Here is a tiny trained network, its code and every weight. The questions are about switching its units off for an input and a class, where a switched-off unit gives its printed mean instead of its output.

import numpy as np


def w(rows, s, z=0):
    codes = np.array(rows[::2]) - 128.0
    scale = np.full(codes.shape[1], s)
    scale[-1] = z or s
    return codes * scale


def norm(h):
    return h / np.sqrt((h * h).mean(-1, keepdims=True) + 1e-5)


def f(y):
    return np.maximum(y, 0)


def log_softmax(a):
    a = a - a.max(-1, keepdims=True)
    return a - np.log(np.exp(a).sum(-1, keepdims=True))


def net(x, mask):
    res = np.array(x, float).reshape(1, 8) / 4 @ E
    u = 0
    for l in range(4):
        y = f(norm(res) @ A[l][:, :-1].T + A[l][:, -1])
        res = res + np.where(mask[u : u + 10], y, B[l][:, -1]) @ B[l][:, :-1]
        u += 10
    return log_softmax(norm(res)[-1] @ U[:, :-1].T + U[:, -1])


A, B = {}, {}
E = w([
[173,152,201,98,78,141,4],'x0',
[128,127,124,128,130,125,123],'x1',
[125,128,129,129,130,124,128],'x2',
[130,127,127,127,124,130,128],'x3',
[84,108,83,27,51,52,128],'x4',
[130,125,125,129,132,125,123],'x5',
[77,2,175,78,171,187,104],'x6',
[129,128,128,127,126,128,131],'x7',
],0.0041)
A[0] = w([
[188,175,98,194,141,104,128,121],'0.n0',
[150,150,150,126,102,123,112,5],'0.n1',
[153,143,197,189,148,159,56,83],'0.n2',
[78,52,211,76,168,156,90,89],'0.n3',
[202,169,170,105,51,148,45,102],'0.n4',
[102,167,83,39,87,97,139,109],'0.n5',
[190,165,175,215,215,224,134,64],'0.n6',
[136,147,253,76,104,138,38,82],'0.n7',
[73,41,144,95,121,115,113,78],'0.n8',
[129,132,152,148,233,231,111,118],'0.n9',
],0.004,0.0035)
B[0] = w([
[165,159,147,125,170,201,184,225],'0.n0',
[97,157,73,120,171,94,202,129],'0.n1',
[156,190,176,122,172,232,123,207],'0.n2',
[198,75,41,140,87,195,121,248],'0.n3',
[6,184,194,120,211,103,92,252],'0.n4',
[102,93,96,194,114,42,119,233],'0.n5',
[126,128,39,40,67,65,112,248],'0.n6',
[253,102,45,180,75,159,88,248],'0.n7',
[132,213,112,58,166,161,152,210],'0.n8',
[152,71,216,219,90,116,148,240],'0.n9',
],0.0038,0.0026)
A[1] = w([
[139,164,152,53,118,158,74,74],'1.n0',
[65,46,224,139,221,134,151,3],'1.n1',
[47,102,84,2,72,89,99,124],'1.n2',
[212,113,161,158,101,190,197,144],'1.n3',
[116,218,147,122,131,116,114,109],'1.n4',
[104,64,174,119,135,154,111,98],'1.n5',
[120,86,74,152,149,171,206,114],'1.n6',
[151,228,105,156,124,51,159,66],'1.n7',
[136,123,178,95,41,126,35,118],'1.n8',
[204,151,158,211,167,226,168,153],'1.n9',
],0.0038,0.0026)
B[1] = w([
[120,90,96,80,96,98,164,165],'1.n0',
[3,18,161,94,73,11,106,154],'1.n1',
[179,200,156,109,138,223,131,232],'1.n2',
[82,90,95,178,166,60,136,205],'1.n3',
[94,104,130,153,125,84,96,173],'1.n4',
[148,115,95,142,100,121,164,162],'1.n5',
[64,135,152,145,127,81,96,209],'1.n6',
[109,6,94,163,80,148,77,206],'1.n7',
[215,93,144,185,120,92,79,206],'1.n8',
[91,113,144,209,211,111,178,252],'1.n9',
],0.0041,0.0036)
A[2] = w([
[55,146,71,163,122,74,192,56],'2.n0',
[115,175,150,35,61,57,123,78],'2.n1',
[170,119,199,112,90,147,73,105],'2.n2',
[159,134,150,233,147,176,141,118],'2.n3',
[99,70,196,112,109,76,73,178],'2.n4',
[166,207,179,148,160,132,125,5],'2.n5',
[137,56,71,118,124,118,130,183],'2.n6',
[93,140,110,40,173,200,184,43],'2.n7',
[140,160,252,193,234,193,177,44],'2.n8',
[165,255,177,150,115,101,83,95],'2.n9',
],0.0048,0.0023)
B[2] = w([
[212,141,98,120,118,220,117,255],'2.n0',
[133,78,166,210,159,161,128,197],'2.n1',
[157,147,102,168,121,129,183,204],'2.n2',
[99,145,180,110,205,169,97,250],'2.n3',
[125,140,97,206,144,123,173,212],'2.n4',
[64,109,109,79,131,130,173,156],'2.n5',
[112,162,146,79,118,116,160,241],'2.n6',
[117,211,207,93,182,143,1,172],'2.n7',
[150,146,95,73,29,101,91,229],'2.n8',
[36,105,165,76,130,95,127,214],'2.n9',
],0.0059,0.0032)
A[3] = w([
[175,171,170,93,122,125,101,80],'3.n0',
[175,171,96,127,65,146,92,133],'3.n1',
[37,125,211,164,158,91,124,133],'3.n2',
[181,201,106,167,179,120,176,13],'3.n3',
[174,151,161,72,101,133,84,55],'3.n4',
[126,201,93,179,142,88,180,91],'3.n5',
[109,66,154,77,142,173,170,158],'3.n6',
[66,194,179,37,200,121,130,79],'3.n7',
[218,124,43,51,42,144,145,101],'3.n8',
[91,109,154,134,101,3,93,4],'3.n9',
],0.0061,0.0039)
B[3] = w([
[86,106,126,98,150,131,214,166],'3.n0',
[116,144,106,108,135,99,199,229],'3.n1',
[128,140,52,53,92,105,184,250],'3.n2',
[151,47,224,160,118,149,50,186],'3.n3',
[91,101,83,115,117,116,188,172],'3.n4',
[169,82,195,87,122,160,50,215],'3.n5',
[122,215,133,157,121,62,111,229],'3.n6',
[50,237,254,8,207,110,30,243],'3.n7',
[144,95,95,15,72,200,179,252],'3.n8',
[193,200,107,251,129,112,66,179],'3.n9',
],0.0064,0.0032)
U = w([
[234,25,230,235,240,244,40,250],'0',
[16,247,234,17,242,93,37,85],'1',
[238,52,15,20,11,214,203,123],'2',
[182,222,44,236,33,2,34,53],'3',
[16,22,60,215,245,49,241,77],'4',
],0.0076,0.0023)

Each question gives the input, the list of numbers given to net, and the class t.
The units are the neurons (one row each of A and B). Each row of codes is followed by its name. A weight is (code - 128) times the scale printed after its matrix; where a second scale follows, it is the last column's (A, B and U).
mask holds one flag per neuron, layer by layer. A switched-off neuron (its flag False) gives its mean, the last column of its row in B, instead of its output. The means were averaged over made-up inputs and are rounded, as every weight is.
A unit's drop is (log p(t) with every unit on - log p(t) with that unit switched off) / (log p(t) with every unit on - log p(t) with every unit switched off).
The circuit of an input: a set's keep is (log p(t) with only the set's units on - log p(t) with every unit switched off) / (log p(t) with every unit on - log p(t) with every unit switched off). Starting from the 12 units with the biggest drops (on a tie, the unit counted first), units are removed one at a time, each time the one whose removal leaves the highest keep (on an exact tie, the one counted first), for as long as the keep stays at least 0.8.
circuit, biggest first: the units of the circuit, biggest drop first
most important unit: the unit with the biggest drop
k most important neurons: the k neurons with the biggest drops, biggest first
k most important neurons of layer l: the k neurons of layer l with the biggest drops, biggest first
drop when u is switched off: that unit's drop, to one decimal
input [-6,3,-8,-5,8,3,2,3], class 1: circuit, biggest first => [2.n7; 1.n2; 3.n7]
input [0,2,-5,-2,7,-4,-8,3], class 2: circuit, biggest first => [3.n8]
input [1,6,0,5,-7,-1,0,7], class 1: circuit, biggest first => [2.n0; 0.n6]
input [0,6,-6,1,4,-5,-2,-6], class 2: 2 most important neurons of layer 1 => [1.n7; 1.n6]
input [7,1,5,6,8,-2,0,2], class 3: 2 most important neurons => [0.n4; 2.n0]
input [-8,7,8,3,7,-3,1,8], class 1: 4 most important neurons of layer 0 => [0.n7; 0.n9; 0.n3; 0.n6]
input [0,1,2,5,-6,-2,8,-6], class 4: 2 most important neurons => [1.n1; 2.n0]
input [-5,2,-5,-8,1,5,6,-2], class 1: 4 most important neurons => [0.n8; 2.n7; 1.n7; 1.n8]
input [-4,3,-2,-2,-1,-6,0,-5], class 0: 3 most important neurons => [2.n0; 2.n9; 0.n4]
input [-6,6,-5,-6,-4,6,0,1], class 0: 3 most important neurons => [2.n0; 0.n6; 2.n9]
input [0,-5,-4,4,-2,5,-2,-2], class 0: 4 most important neurons => [1.n3; 1.n2; 0.n6; 2.n3]
input [-6,3,6,2,1,-4,-4,-2], class 2: 2 most important neurons => [2.n0; 0.n9]
input [-5,-8,-2,-5,-2,0,0,8], class 0: 2 most important neurons => [2.n0; 2.n9]
input [-4,7,6,5,0,7,-5,3], class 0: most important unit => 0.n6
input [0,-2,-2,-5,-2,-5,-3,-6], class 0: 2 most important neurons => [1.n7; 1.n2]
input [2,-8,-8,-2,0,0,1,-2], class 0: 2 most important neurons => [0.n7; 3.n7]
input [-1,6,2,5,-2,1,3,7], class 4: drop when 3.n7 is switched off => 0.1
input [-4,-7,-5,-7,-2,-6,0,-6], class 0: drop when 2.n0 is switched off => 2.5
input [2,-4,3,-5,-7,2,-8,-4], class 1: drop when 2.n9 is switched off => 0.2
